Here is a tiny trained network, its code and every weight. The questions are about switching its units off for an input and a class, where a switched-off unit gives its printed mean instead of its output.

import numpy as np


def w(rows, s, z=0):
    codes = np.array(rows[::2]) - 128.0
    scale = np.full(codes.shape[1], s)
    scale[-1] = z or s
    return codes * scale


def f(y):
    return y / 2 * (1 + np.tanh(0.7978845608 * (y + 0.044715 * y**3)))


def log_softmax(a):
    a = a - a.max(-1, keepdims=True)
    return a - np.log(np.exp(a).sum(-1, keepdims=True))


def net(x, mask):
    res = np.array(x, float).reshape(1, 4) / 4 @ E
    y = f(res @ A[0][:, :-1].T + A[0][:, -1])
    res = res + np.where(mask, y, B[0][:, -1]) @ B[0][:, :-1]
    return log_softmax(res[-1] @ U[:, :-1].T + U[:, -1])


A, B = {}, {}
E = w([
[165,44,184,102,143,73,53,103,92,115,99],'x0',
[141,74,56,68,203,173,105,149,194,171,167],'x1',
[219,160,37,136,104,96,142,86,66,173,206],'x2',
[158,77,69,178,127,70,143,170,148,9,110],'x3',
],0.013)
A[0] = w([
[65,142,186,127,136,201,125,120,144,178,64,39],'N1',
[93,163,174,194,59,121,130,166,39,99,151,136],'N2',
[121,113,101,128,170,156,101,152,154,157,83,186],'N3',
[162,123,63,176,81,95,168,117,111,173,149,73],'N4',
[143,98,45,82,197,163,120,126,158,148,240,104],'N5',
[67,103,143,158,140,179,160,139,189,73,15,82],'N6',
[159,78,89,117,156,60,125,76,60,168,129,106],'N7',
[83,184,109,199,67,164,165,111,118,109,126,78],'N8',
[69,221,112,212,175,168,153,129,165,116,196,61],'N9',
[85,130,162,146,123,149,126,199,145,132,51,67],'N10',
[136,28,66,63,173,194,86,150,148,160,143,162],'N11',
[110,179,147,88,131,214,130,99,82,169,133,61],'N12',
[74,83,161,156,137,130,121,173,134,130,61,158],'N13',
[158,59,179,83,141,85,96,98,96,118,98,124],'N14',
[160,105,56,156,141,101,141,214,134,81,94,64],'N15',
[134,171,167,138,50,101,162,50,128,105,117,90],'N16',
[42,161,70,162,71,193,203,178,136,162,148,50],'N17',
[71,134,197,89,138,173,125,87,97,212,240,87],'N18',
[138,90,72,187,113,49,149,215,185,56,116,84],'N19',
[131,133,64,89,185,189,104,136,186,129,144,150],'N20',
[149,157,86,142,80,255,222,175,120,114,135,33],'N21',
[103,145,181,183,56,79,156,163,52,137,143,138],'N22',
[93,112,170,86,134,73,49,91,81,146,173,54],'N23',
[130,187,175,103,128,173,145,65,108,205,105,85],'N24',
[213,152,54,125,122,138,155,76,26,166,158,97],'N25',
[47,105,155,83,185,134,125,161,217,119,96,132],'N26',
[140,96,90,240,131,110,151,175,147,41,127,45],'N27',
[89,149,107,154,72,173,211,149,187,148,137,39],'N28',
[60,168,150,195,73,89,163,74,67,109,84,111],'N29',
[98,114,19,84,205,180,125,187,170,154,188,171],'N30',
[166,165,201,167,83,158,151,101,45,98,89,167],'N31',
[130,182,170,183,113,106,217,100,95,130,81,95],'N32',
[191,143,72,174,97,99,130,45,124,144,241,71],'N33',
[185,85,172,77,125,99,67,94,51,107,61,107],'N34',
[110,160,159,81,133,139,119,42,110,196,99,3],'N35',
],0.0089,0.0022)
B[0] = w([
[144,158,52,117,99,179,85,169,82,164,95,203],'N1',
[47,119,101,66,80,95,179,143,140,77,173,204],'N2',
[92,147,110,74,110,135,144,105,118,126,155,173],'N3',
[182,181,112,117,82,137,64,100,127,225,105,193],'N4',
[77,90,120,61,66,114,184,121,151,90,144,236],'N5',
[149,204,65,88,53,182,54,83,163,160,87,233],'N6',
[166,163,167,157,56,111,123,56,155,181,82,196],'N7',
[150,65,185,128,176,37,177,82,145,130,134,182],'N8',
[173,74,195,177,176,55,114,68,138,187,78,196],'N9',
[138,180,100,32,46,184,90,92,157,160,93,194],'N10',
[62,71,152,104,108,75,227,112,124,74,182,233],'N11',
[157,77,101,192,154,158,56,197,55,127,165,196],'N12',
[134,150,80,148,74,173,125,62,187,181,69,204],'N13',
[140,25,199,161,176,121,179,118,167,184,87,204],'N14',
[141,52,79,154,164,175,87,190,46,80,167,203],'N15',
[88,127,139,68,110,124,168,188,207,92,169,186],'N16',
[176,52,198,182,171,102,129,79,128,191,60,208],'N17',
[110,116,125,147,146,197,83,233,69,97,180,226],'N18',
[198,102,107,213,145,204,97,193,33,97,143,237],'N19',
[48,103,189,116,136,80,210,129,131,80,197,213],'N20',
[141,91,218,156,186,99,120,85,145,180,64,196],'N21',
[64,135,116,68,156,122,197,126,139,89,167,203],'N22',
[145,76,180,178,195,150,115,132,113,163,73,182],'N23',
[171,136,86,173,167,237,97,223,81,64,181,209],'N24',
[173,226,84,54,49,168,82,78,189,182,94,243],'N25',
[72,208,128,83,47,167,121,53,178,154,112,232],'N26',
[150,63,82,135,149,204,32,202,56,145,191,219],'N27',
[203,92,178,204,183,95,153,92,109,162,54,188],'N28',
[74,132,126,95,75,91,146,132,166,34,216,212],'N29',
[90,129,145,74,154,110,193,122,155,81,166,252],'N30',
[67,104,129,121,121,117,187,129,154,145,194,209],'N31',
[90,67,137,77,126,90,168,108,151,87,151,190],'N32',
[143,181,56,65,69,164,71,97,164,189,73,234],'N33',
[168,83,253,164,187,89,144,87,179,180,110,216],'N34',
[124,91,130,155,175,126,55,188,46,123,148,193],'N35',
],0.0071,0.015)
U = w([
[11,115,106,51,99,72,235,135,163,67,255,220],'0',
[121,227,32,59,35,178,45,88,173,191,77,141],'1',
[135,90,50,190,165,201,36,241,16,95,220,1],'2',
[153,39,231,197,187,59,156,71,155,193,60,110],'3',
],0.0069,0.0021)

Each question gives the input, the list of numbers given to net, and the class t.
The units are the neurons (one row each of A and B). Each row of codes is followed by its name. A weight is (code - 128) times the scale printed after its matrix; where a second scale follows, it is the last column's (A, B and U).
mask holds one flag per neuron, in row order. A switched-off neuron (its flag False) gives its mean, the last column of its row in B, instead of its output. The means were averaged over made-up inputs and are rounded, as every weight is.
A unit's drop is (log p(t) with every unit on - log p(t) with that unit switched off) / (log p(t) with every unit on - log p(t) with every unit switched off).
The circuit of an input: a set's keep is (log p(t) with only the set's units on - log p(t) with every unit switched off) / (log p(t) with every unit on - log p(t) with every unit switched off). Starting from the 12 units with the biggest drops (on a tie, the unit counted first), units are removed one at a time, each time the one whose removal leaves the highest keep (on an exact tie, the one counted first), for as long as the keep stays at least 0.8.
circuit, biggest first: the units of the circuit, biggest drop first
k most important neurons: the k neurons with the biggest drops, biggest first
drop when u is switched off: that unit's drop, to one decimal
input [-3,-5,-7,1], class 1: circuit, biggest first -> (N6)
input [-2,-6,-7,2], class 1: 2 most important neurons -> (N6, N10)
input [6,5,-2,0], class 3: 3 most important neurons -> (N14, N34, N29)
input [6,6,6,4], class 0: 2 most important neurons -> (N11, N5)
input [6,1,-6,0], class 1: 3 most important neurons -> (N6, N26, N10)
input [0,-5,1,6], class 2: 2 most important neurons -> (N27, N19)
input [8,-8,-1,2], class 0: 2 most important neurons -> (N29, N2)
input [-7,2,2,8], class 2: 2 most important neurons -> (N27, N19)
input [1,-1,5,6], class 2: 4 most important neurons -> (N19, N15, N27, N26)
input [3,8,-1,-8], class 0: 3 most important neurons -> (N11, N5, N20)
input [-6,8,-7,-5], class 0: 2 most important neurons -> (N20, N11)
input [4,6,-7,-1], class 1: 4 most important neurons -> (N6, N26, N13, N1)
input [3,7,7,0], class 0: 2 most important neurons -> (N11, N5)
input [5,7,-3,-6], class 0: circuit, biggest first -> (N11)
input [3,-5,-6,-7], class 2: drop when N10 is switched off -> 0.0
input [-8,7,-1,-3], class 3: drop when N2 is switched off -> 0.1
input [-7,4,-3,6], class 3: drop when N9 is switched off -> 0.2
